Below is a small trained network, with its code and all its weights. Each question gives an input and a target symbol and asks what happens when units are switched off, that is, made to give their printed mean instead of their output.

import numpy as np


def w(rows, s, z=0):
    codes = np.array(rows[::2]) - 128.0
    scale = np.full(codes.shape[1], s)
    scale[-1] = z or s
    return codes * scale


def f(y):
    return np.maximum(y, 0)


def softmax(a):
    e = np.exp(a - a.max(-1, keepdims=True))
    return e / e.sum(-1, keepdims=True)


def log_softmax(a):
    a = a - a.max(-1, keepdims=True)
    return a - np.log(np.exp(a).sum(-1, keepdims=True))


def net(x, mask):
    ids = ['ΔΞΣγεζηθλτψω'.index(c) for c in x.split()]
    T = len(ids)
    res = E[ids] + P[:T]
    q, k, v = (res @ M[0].T for M in (Q, K, V))
    z = softmax(np.where(np.tri(T) > 0, q @ k.T / 4**0.5, -1e9)) @ v
    res = res + np.where(mask[0], z, O[0][:, -1]) @ O[0][:, :-1]
    y = f(res @ A[0][:, :-1].T + A[0][:, -1])
    res = res + np.where(mask[1:13], y, B[0][:, -1]) @ B[0][:, :-1]
    return log_softmax(res[-1] @ U[:, :-1].T + U[:, -1])


Q, K, V, O, A, B = {}, {}, {}, {}, {}, {}
E = w([
[153,110,112,211],'Δ',
[125,216,82,186],'Ξ',
[195,49,78,112],'Σ',
[135,146,152,70],'γ',
[120,156,116,137],'ε',
[119,107,86,69],'ζ',
[72,87,148,115],'η',
[80,88,88,162],'θ',
[103,160,56,110],'λ',
[176,175,176,252],'τ',
[114,119,176,151],'ψ',
[208,97,161,139],'ω',
],0.021)
P = w([
[204,188,108,144],'0',
[6,50,107,91],'1',
[189,254,222,99],'2',
[217,178,140,121],'3',
[18,43,106,96],'4',
[186,227,208,187],'5',
[221,187,157,110],'6',
[13,37,112,96],'7',
],0.0086)
Q[0] = w([
[84,183,128,39],'H1',
[98,139,166,141],'H1',
[108,133,135,254],'H1',
[4,216,225,74],'H1',
],0.0074)
K[0] = w([
[130,193,167,185],'H1',
[45,87,200,145],'H1',
[132,216,42,124],'H1',
[2,202,102,171],'H1',
],0.0081)
V[0] = w([
[176,172,190,95],'H1',
[176,217,212,2],'H1',
[118,145,136,104],'H1',
[123,32,90,145],'H1',
],0.0062)
O[0] = w([
[114,150,157,47,53],'H1',
[11,180,115,80,5],'H1',
[79,122,24,135,114],'H1',
[187,9,149,3,116],'H1',
],0.0031,0.0022)
A[0] = w([
[234,249,86,128,76],'N1',
[69,27,150,98,1],'N2',
[73,130,28,98,35],'N3',
[76,208,154,29,138],'N4',
[129,215,176,171,162],'N5',
[77,123,86,76,68],'N6',
[36,152,112,99,135],'N7',
[49,215,142,245,48],'N8',
[58,20,181,31,34],'N9',
[62,156,69,101,181],'N10',
[127,191,255,158,86],'N11',
[81,66,114,39,63],'N12',
],0.0097,0.0088)
B[0] = w([
[66,115,155,245,236],'N1',
[74,206,16,203,147],'N2',
[59,227,79,115,180],'N3',
[219,66,128,205,198],'N4',
[171,212,117,39,226],'N5',
[36,211,200,94,160],'N6',
[206,66,171,96,198],'N7',
[231,66,162,78,183],'N8',
[232,253,178,201,159],'N9',
[112,73,138,60,255],'N10',
[98,81,1,126,179],'N11',
[168,254,162,140,166],'N12',
],0.0085,0.0075)
U = w([
[130,127,188,213,227],'Δ',
[209,113,145,89,248],'Ξ',
[201,114,112,40,59],'Σ',
[172,55,104,86,113],'γ',
[154,209,154,102,82],'ε',
[74,170,9,192,127],'ζ',
[187,147,231,100,89],'η',
[109,19,69,186,204],'θ',
[167,96,188,107,131],'λ',
[190,162,98,144,3],'τ',
[150,197,170,162,60],'ψ',
[149,165,55,24,100],'ω',
],0.013,0.0051)

Each question gives the input, a string of symbols that net reads in full, and the target symbol t.
The units are the heads (4 rows each of Q, K, V and O) and the neurons (one row each of A and B). Each row of codes is followed by its name. A weight is (code - 128) times the scale printed after its matrix; where a second scale follows, it is the last column's (O, A, B and U).
mask holds one flag per unit, heads first, then neurons. A switched-off unit (its flag False) gives its mean, the last column of its rows in O or B, instead of its output. The means were averaged over made-up inputs and are rounded, as every weight is.
A unit's drop is (log p(t) with every unit on - log p(t) with that unit switched off) / (log p(t) with every unit on - log p(t) with every unit switched off).
most important unit: the unit with the biggest drop
top k neurons: the k neurons with the biggest drops, biggest first
drop when u is switched off: that unit's drop, to one decimal
input Σ θ λ λ λ ζ τ, target τ: most important unit -> N5
input τ ω λ λ ψ Δ, target Ξ: top 3 neurons -> [N8; N5; N3]
input λ ζ γ λ λ, target ω: top 3 neurons -> [N3; N10; N1]
input λ Σ λ λ θ γ λ λ, target ω: top 2 neurons -> [N3; N1]
input λ ζ λ λ Δ λ λ, target ζ: top 3 neurons -> [N1; N8; N7]
input λ τ λ λ, target ζ: top 3 neurons -> [N1; N8; N3]
input θ θ Ξ ψ λ Ξ λ Σ, target τ: drop when N6 is switched off -> 0.0
input ψ ω λ τ, target τ: drop when N11 is switched off -> 1.0
input λ ε ω γ ω ω Δ ζ, target ε: drop when N10 is switched off -> 0.0
input λ Δ Ξ, target Ξ: top 2 neurons -> [N8; N5]
input λ λ λ θ θ λ λ Σ, target τ: top 3 neurons -> [N9; N2; N12]
input λ λ λ λ ψ τ, target Ξ: top 3 neurons -> [N8; N5; N11]
